Below is a small trained network, with its code and all its weights. Each question gives an input and a target symbol and asks what happens when units are switched off, that is, made to give their printed mean instead of their output.

import numpy as np


def w(rows, s, z=0):
    codes = np.array(rows[::2]) - 128.0
    scale = np.full(codes.shape[1], s)
    scale[-1] = z or s
    return codes * scale


def norm(h):
    return h / np.sqrt((h * h).mean(-1, keepdims=True) + 1e-5)


def f(y):
    return y / 2 * (1 + np.tanh(0.7978845608 * (y + 0.044715 * y**3)))


def softmax(a):
    e = np.exp(a - a.max(-1, keepdims=True))
    return e / e.sum(-1, keepdims=True)


def log_softmax(a):
    a = a - a.max(-1, keepdims=True)
    return a - np.log(np.exp(a).sum(-1, keepdims=True))


def net(x, mask):
    ids = ['βεηθξστφψω'.index(c) for c in x.split()]
    T = len(ids)
    res = E[ids] + P[:T]
    u = 0
    for l in range(3):
        q, k, v = (norm(res) @ M[l].T for M in (Q, K, V))
        z = softmax(np.where(np.tri(T) > 0, q @ k.T / 2**0.5, -1e9)) @ v
        res = res + np.where(mask[u], z, O[l][:, -1]) @ O[l][:, :-1]
        u += 1
        y = f(norm(res) @ A[l][:, :-1].T + A[l][:, -1])
        res = res + np.where(mask[u : u + 12], y, B[l][:, -1]) @ B[l][:, :-1]
        u += 12
    return log_softmax(norm(res)[-1] @ U[:, :-1].T + U[:, -1])


Q, K, V, O, A, B = {}, {}, {}, {}, {}, {}
E = w([
[93,86,158,145],'β',
[93,14,122,140],'ε',
[136,102,160,59],'η',
[102,89,169,142],'θ',
[183,228,120,132],'ξ',
[123,94,52,132],'σ',
[161,201,130,139],'τ',
[60,92,68,30],'φ',
[96,82,158,148],'ψ',
[252,117,154,119],'ω',
],0.013)
P = w([
[73,2,173,224],'0',
[76,216,171,82],'1',
[97,188,160,94],'2',
[121,178,145,103],'3',
[130,160,137,105],'4',
[143,145,129,114],'5',
[150,134,121,110],'6',
[160,121,112,122],'7',
[162,115,105,100],'8',
[169,108,98,101],'9',
[175,108,94,93],'10',
[152,122,110,97],'11',
],0.0043)
Q[0] = w([
[109,109,127,159],'L0H0',
[145,2,150,119],'L0H0',
],0.015)
K[0] = w([
[164,130,65,148],'L0H0',
[137,2,72,63],'L0H0',
],0.0078)
V[0] = w([
[97,151,53,212],'L0H0',
[85,147,2,47],'L0H0',
],0.0042)
O[0] = w([
[67,141,36,253,1],'L0H0',
[168,14,29,72,32],'L0H0',
],0.0058,0.00052)
A[0] = w([
[62,100,75,146,160],'L0N0',
[82,90,102,98,156],'L0N1',
[152,240,103,109,60],'L0N2',
[148,229,109,55,254],'L0N3',
[148,188,107,55,76],'L0N4',
[50,33,189,85,192],'L0N5',
[140,160,68,59,54],'L0N6',
[208,55,182,144,211],'L0N7',
[92,2,52,205,148],'L0N8',
[177,169,102,44,37],'L0N9',
[79,141,100,150,99],'L0N10',
[187,160,145,211,188],'L0N11',
],0.0078,0.0018)
B[0] = w([
[183,181,87,130,152],'L0N0',
[140,170,169,236,158],'L0N1',
[106,176,132,125,157],'L0N2',
[176,145,75,129,175],'L0N3',
[121,100,152,70,142],'L0N4',
[89,205,102,119,254],'L0N5',
[43,60,130,194,134],'L0N6',
[140,179,112,109,186],'L0N7',
[133,175,146,96,215],'L0N8',
[117,98,136,161,144],'L0N9',
[195,153,115,162,124],'L0N10',
[2,114,172,118,150],'L0N11',
],0.0056,0.0076)
Q[1] = w([
[169,26,84,125],'L1H0',
[155,1,135,145],'L1H0',
],0.0091)
K[1] = w([
[62,251,165,161],'L1H0',
[110,252,168,175],'L1H0',
],0.011)
V[1] = w([
[3,117,37,101],'L1H0',
[123,87,95,221],'L1H0',
],0.0074)
O[1] = w([
[62,75,70,68,160],'L1H0',
[179,2,43,186,4],'L1H0',
],0.0077,0.0035)
A[1] = w([
[153,135,75,136,132],'L1N0',
[86,135,136,184,147],'L1N1',
[146,157,93,139,185],'L1N2',
[141,9,124,134,39],'L1N3',
[123,40,155,96,114],'L1N4',
[98,153,102,203,106],'L1N5',
[136,183,132,116,194],'L1N6',
[162,151,151,235,151],'L1N7',
[162,109,128,41,70],'L1N8',
[101,188,123,93,135],'L1N9',
[74,105,186,180,1],'L1N10',
[77,70,91,104,110],'L1N11',
],0.011,0.0034)
B[1] = w([
[116,67,137,128,135],'L1N0',
[118,121,32,156,147],'L1N1',
[122,19,82,76,164],'L1N2',
[75,62,202,76,122],'L1N3',
[191,171,227,86,119],'L1N4',
[189,142,80,145,141],'L1N5',
[235,107,79,113,234],'L1N6',
[163,38,115,87,150],'L1N7',
[93,254,94,178,145],'L1N8',
[157,131,103,80,254],'L1N9',
[34,128,123,137,128],'L1N10',
[193,161,125,88,154],'L1N11',
],0.0063,0.0069)
Q[2] = w([
[3,83,237,201],'L2H0',
[114,223,57,12],'L2H0',
],0.011)
K[2] = w([
[145,249,117,29],'L2H0',
[77,82,240,138],'L2H0',
],0.011)
V[2] = w([
[183,254,17,162],'L2H0',
[229,72,169,57],'L2H0',
],0.007)
O[2] = w([
[193,245,11,176,158],'L2H0',
[206,104,112,68,1],'L2H0',
],0.011,0.0041)
A[2] = w([
[86,107,160,168,127],'L2N0',
[100,136,146,51,113],'L2N1',
[113,153,125,108,72],'L2N2',
[206,143,152,241,100],'L2N3',
[135,187,145,99,123],'L2N4',
[133,147,101,114,107],'L2N5',
[95,80,184,117,154],'L2N6',
[118,81,104,78,197],'L2N7',
[79,160,100,193,218],'L2N8',
[180,141,186,153,231],'L2N9',
[204,143,103,105,255],'L2N10',
[62,113,245,131,64],'L2N11',
],0.012,0.0028)
B[2] = w([
[184,187,132,40,130],'L2N0',
[147,156,53,163,184],'L2N1',
[169,137,108,151,153],'L2N2',
[128,88,178,207,158],'L2N3',
[180,66,117,107,230],'L2N4',
[134,100,128,65,168],'L2N5',
[143,147,93,52,136],'L2N6',
[153,71,157,155,164],'L2N7',
[160,16,187,176,246],'L2N8',
[59,3,99,166,173],'L2N9',
[155,46,192,132,254],'L2N10',
[150,81,170,85,159],'L2N11',
],0.0058,0.0057)
U = w([
[74,161,127,200,203],'β',
[91,51,190,52,100],'ε',
[174,229,190,49,160],'η',
[42,114,213,123,148],'θ',
[219,182,52,162,4],'ξ',
[165,7,41,144,122],'σ',
[160,162,83,186,29],'τ',
[69,140,37,26,116],'φ',
[89,136,134,172,128],'ψ',
[235,92,216,155,218],'ω',
],0.013,0.0044)

Each question gives the input, a string of symbols that net reads in full, and the target symbol t.
The units are the heads (2 rows each of Q, K, V and O) and the neurons (one row each of A and B). Each row of codes is followed by its name. A weight is (code - 128) times the scale printed after its matrix; where a second scale follows, it is the last column's (O, A, B and U).
mask holds one flag per unit, layer by layer, with each layer's heads first. A switched-off unit (its flag False) gives its mean, the last column of its rows in O or B, instead of its output. The means were averaged over made-up inputs and are rounded, as every weight is.
A unit's drop is (log p(t) with every unit on - log p(t) with that unit switched off) / (log p(t) with every unit on - log p(t) with every unit switched off).
The circuit of an input: a set's keep is (log p(t) with only the set's units on - log p(t) with every unit switched off) / (log p(t) with every unit on - log p(t) with every unit switched off). Starting from the 12 units with the biggest drops (on a tie, the unit counted first), units are removed one at a time, each time the one whose removal leaves the highest keep (on an exact tie, the one counted first), for as long as the keep stays at least 0.8.
units of the circuit, in order: the units of the circuit, biggest drop first
unit that matters most: the unit with the biggest drop
top k neurons: the k neurons with the biggest drops, biggest first
top k neurons in layer l: the k neurons of layer l with the biggest drops, biggest first
input ε β ξ θ θ θ θ ξ, target ε: top 2 neurons => (L1N3; L1N6)
input θ φ ω β ξ, target ω: units of the circuit, in order => (L0N5; L1H0; L0N8; L1N7)
input ω ξ ψ ε η ε σ τ, target σ: unit that matters most => L0N5
input ξ ω ω τ, target ω: units of the circuit, in order => (L1H0; L0N5)
input β σ θ τ σ τ τ β η ε, target β: top 2 neurons => (L1N1; L1N6)
input ξ ε β ξ ω, target ξ: top 4 neurons in layer 0 => (L0N8; L0N5; L0N11; L0N1)
input θ η β β τ θ ξ τ ξ ψ ψ, target η: units of the circuit, in order => (L1H0; L0N5)
input ξ τ β ε ε ε θ σ ψ, target ξ: top 3 neurons => (L0N8; L0N5; L1N7)
input ψ φ ξ ψ ψ ω ψ ψ β ξ, target ω: units of the circuit, in order => (L0N5; L1H0; L1N7)
input β β β θ ε ψ, target β: units of the circuit, in order => (L2H0; L1N1)
input ψ ψ ψ β θ θ, target θ: top 4 neurons => (L0N3; L0N0; L1N8; L1N10)
input σ β ε θ σ θ ε θ, target σ: top 2 neurons => (L0N5; L0N0)
input β σ ψ ε, target β: top 4 neurons in layer 1 => (L1N1; L1N6; L1N5; L1N11)
input σ φ β β β ξ, target φ: top 2 neurons => (L0N8; L2N8)
input ε τ θ ψ β ξ ω ξ ξ ω ω, target ε: unit that matters most => L1H0
input ε ω τ β ξ β ψ β β β ψ, target ε: top 2 neurons => (L1N3; L1N6)
input β θ θ φ β θ θ ε ε β θ, target φ: top 2 neurons in layer 0 => (L0N8; L0N5)
input θ σ ε, target θ: top 3 neurons => (L0N8; L1N6; L0N3)
input ω ω β σ η β β ξ σ β ε, target ω: top 2 neurons in layer 2 => (L2N10; L2N7)
input β σ σ ψ, target σ: units of the circuit, in order => (L1H0)
input ξ β η τ θ τ τ θ ω ε, target ξ: top 2 neurons in layer 1 => (L1N1; L1N6)
input ξ ξ β β ξ θ θ, target θ: top 3 neurons => (L0N3; L0N0; L0N8)
input θ θ ψ ε β, target θ: top 2 neurons in layer 0 => (L0N3; L0N5)
input ε η β ε θ ε β β, target ε: top 3 neurons => (L1N3; L1N6; L1N9)
input ω τ ξ ξ ε ε, target ω: top 2 neurons => (L0N8; L0N1)
input ξ θ β, target β: top 3 neurons in layer 1 => (L1N1; L1N2; L1N0)
input θ β β ω θ ψ θ ξ σ β ξ, target σ: top 2 neurons => (L0N5; L1N2)
